Below is a small trained network, with its code and all its weights. Each question gives an input and a class and asks what happens when units are switched off, that is, made to give their printed mean instead of their output.

import numpy as np


def w(rows, s, z=0):
    codes = np.array(rows[::2]) - 128.0
    scale = np.full(codes.shape[1], s)
    scale[-1] = z or s
    return codes * scale


def f(y):
    return np.maximum(y, 0)


def log_softmax(a):
    a = a - a.max(-1, keepdims=True)
    return a - np.log(np.exp(a).sum(-1, keepdims=True))


def net(x, mask):
    res = np.array(x, float).reshape(1, 7) / 4 @ E
    y = f(res @ A[0][:, :-1].T + A[0][:, -1])
    res = res + np.where(mask, y, B[0][:, -1]) @ B[0][:, :-1]
    return log_softmax(res[-1] @ U[:, :-1].T + U[:, -1])


A, B = {}, {}
E = w([
[250,58,93],'x0',
[128,127,128],'x1',
[129,127,128],'x2',
[129,128,128],'x3',
[128,128,128],'x4',
[160,211,52],'x5',
[204,186,218],'x6',
],0.016)
A[0] = w([
[51,43,65,139],'N1',
[120,148,159,105],'N2',
[57,109,1,66],'N3',
[119,99,143,73],'N4',
[111,62,178,189],'N5',
[242,86,70,52],'N6',
[14,162,196,191],'N7',
[46,187,116,90],'N8',
[151,124,88,153],'N9',
[135,113,102,60],'N10',
[163,144,98,198],'N11',
[119,175,159,41],'N12',
[183,75,118,113],'N13',
[127,73,164,148],'N14',
[86,109,34,152],'N15',
[56,26,126,130],'N16',
[203,115,106,2],'N17',
[53,212,133,139],'N18',
[176,152,235,113],'N19',
[144,146,39,148],'N20',
[144,115,67,105],'N21',
[115,158,187,92],'N22',
[172,50,94,55],'N23',
[77,70,75,178],'N24',
[181,188,183,78],'N25',
[174,185,173,57],'N26',
[148,206,64,114],'N27',
[119,138,159,77],'N28',
[172,153,198,140],'N29',
[73,115,146,38],'N30',
[98,78,148,122],'N31',
[195,104,102,61],'N32',
[104,31,194,216],'N33',
[104,85,138,142],'N34',
[193,204,192,44],'N35',
[109,67,185,197],'N36',
[97,97,95,180],'N37',
[213,43,114,97],'N38',
[117,163,150,82],'N39',
[54,198,138,137],'N40',
[217,104,76,74],'N41',
[152,205,61,124],'N42',
[200,57,130,44],'N43',
[57,153,169,167],'N44',
[76,159,147,205],'N45',
],0.015,0.0092)
B[0] = w([
[194,125,68,228],'N1',
[158,145,143,151],'N2',
[86,146,245,231],'N3',
[124,164,151,140],'N4',
[223,79,127,198],'N5',
[75,111,181,233],'N6',
[135,70,188,252],'N7',
[142,218,94,208],'N8',
[84,129,112,171],'N9',
[121,125,108,139],'N10',
[90,111,73,188],'N11',
[150,150,152,154],'N12',
[162,143,57,191],'N13',
[190,118,95,176],'N14',
[50,114,197,214],'N15',
[185,119,103,211],'N16',
[96,171,223,175],'N17',
[163,166,81,226],'N18',
[99,88,220,217],'N19',
[81,118,127,204],'N20',
[80,102,88,173],'N21',
[178,134,156,169],'N22',
[136,114,99,188],'N23',
[157,157,90,210],'N24',
[198,190,82,198],'N25',
[133,159,72,185],'N26',
[104,147,15,208],'N27',
[158,166,151,142],'N28',
[137,137,197,201],'N29',
[123,57,119,157],'N30',
[164,113,121,167],'N31',
[80,138,211,182],'N32',
[229,69,101,227],'N33',
[170,111,100,163],'N34',
[171,202,61,209],'N35',
[168,85,132,200],'N36',
[127,155,100,182],'N37',
[172,142,54,224],'N38',
[153,153,141,151],'N39',
[153,207,62,217],'N40',
[60,133,174,211],'N41',
[75,182,57,212],'N42',
[219,138,86,196],'N43',
[122,77,170,206],'N44',
[186,139,192,199],'N45',
],0.012,0.021)
U = w([
[175,105,140,254],'0',
[172,151,36,40],'1',
[79,193,115,210],'2',
[29,82,99,79],'3',
[145,91,252,23],'4',
],0.017,0.009)

Each question gives the input, the list of numbers given to net, and the class t.
The units are the neurons (one row each of A and B). Each row of codes is followed by its name. A weight is (code - 128) times the scale printed after its matrix; where a second scale follows, it is the last column's (A, B and U).
mask holds one flag per neuron, in row order. A switched-off neuron (its flag False) gives its mean, the last column of its row in B, instead of its output. The means were averaged over made-up inputs and are rounded, as every weight is.
A unit's drop is (log p(t) with every unit on - log p(t) with that unit switched off) / (log p(t) with every unit on - log p(t) with every unit switched off).
most important unit: the unit with the biggest drop
k most important neurons: the k neurons with the biggest drops, biggest first
drop when u is switched off: that unit's drop, to one decimal
input [0,-6,7,-1,6,-3,7], class 4: most important unit => N19
input [0,-5,-6,0,3,-1,-7], class 0: 4 most important neurons => N3, N1, N15, N27
input [-7,1,6,-3,1,0,-3], class 0: 4 most important neurons => N7, N40, N18, N8
input [-4,-1,8,6,6,-3,0], class 0: 3 most important neurons => N3, N15, N6
input [1,7,0,5,-3,2,3], class 2: 2 most important neurons => N33, N1
input [2,0,3,-6,-7,-1,2], class 0: 2 most important neurons => N3, N27
input [3,-5,6,-1,-2,1,7], class 2: 3 most important neurons => N35, N19, N33
input [1,2,-5,1,-3,-1,4], class 0: 4 most important neurons => N3, N27, N19, N40
input [-2,7,-6,-7,4,0,-7], class 0: 2 most important neurons => N3, N1
input [-2,2,8,-8,2,3,-8], class 2: 2 most important neurons => N3, N15
input [0,7,-1,3,-2,-7,-4], class 0: 2 most important neurons => N27, N40
input [-2,4,-6,-5,0,5,-7], class 2: drop when N3 is switched off => 0.1
input [-5,8,8,7,-3,5,-8], class 2: drop when N3 is switched off => 0.6
input [-1,2,-5,3,5,1,0], class 2: drop when N1 is switched off => 0.3
input [-5,-7,-8,2,2,-3,-2], class 0: most important unit => N7
input [6,0,-2,-6,-6,6,8], class 2: drop when N2 is switched off => 0.0
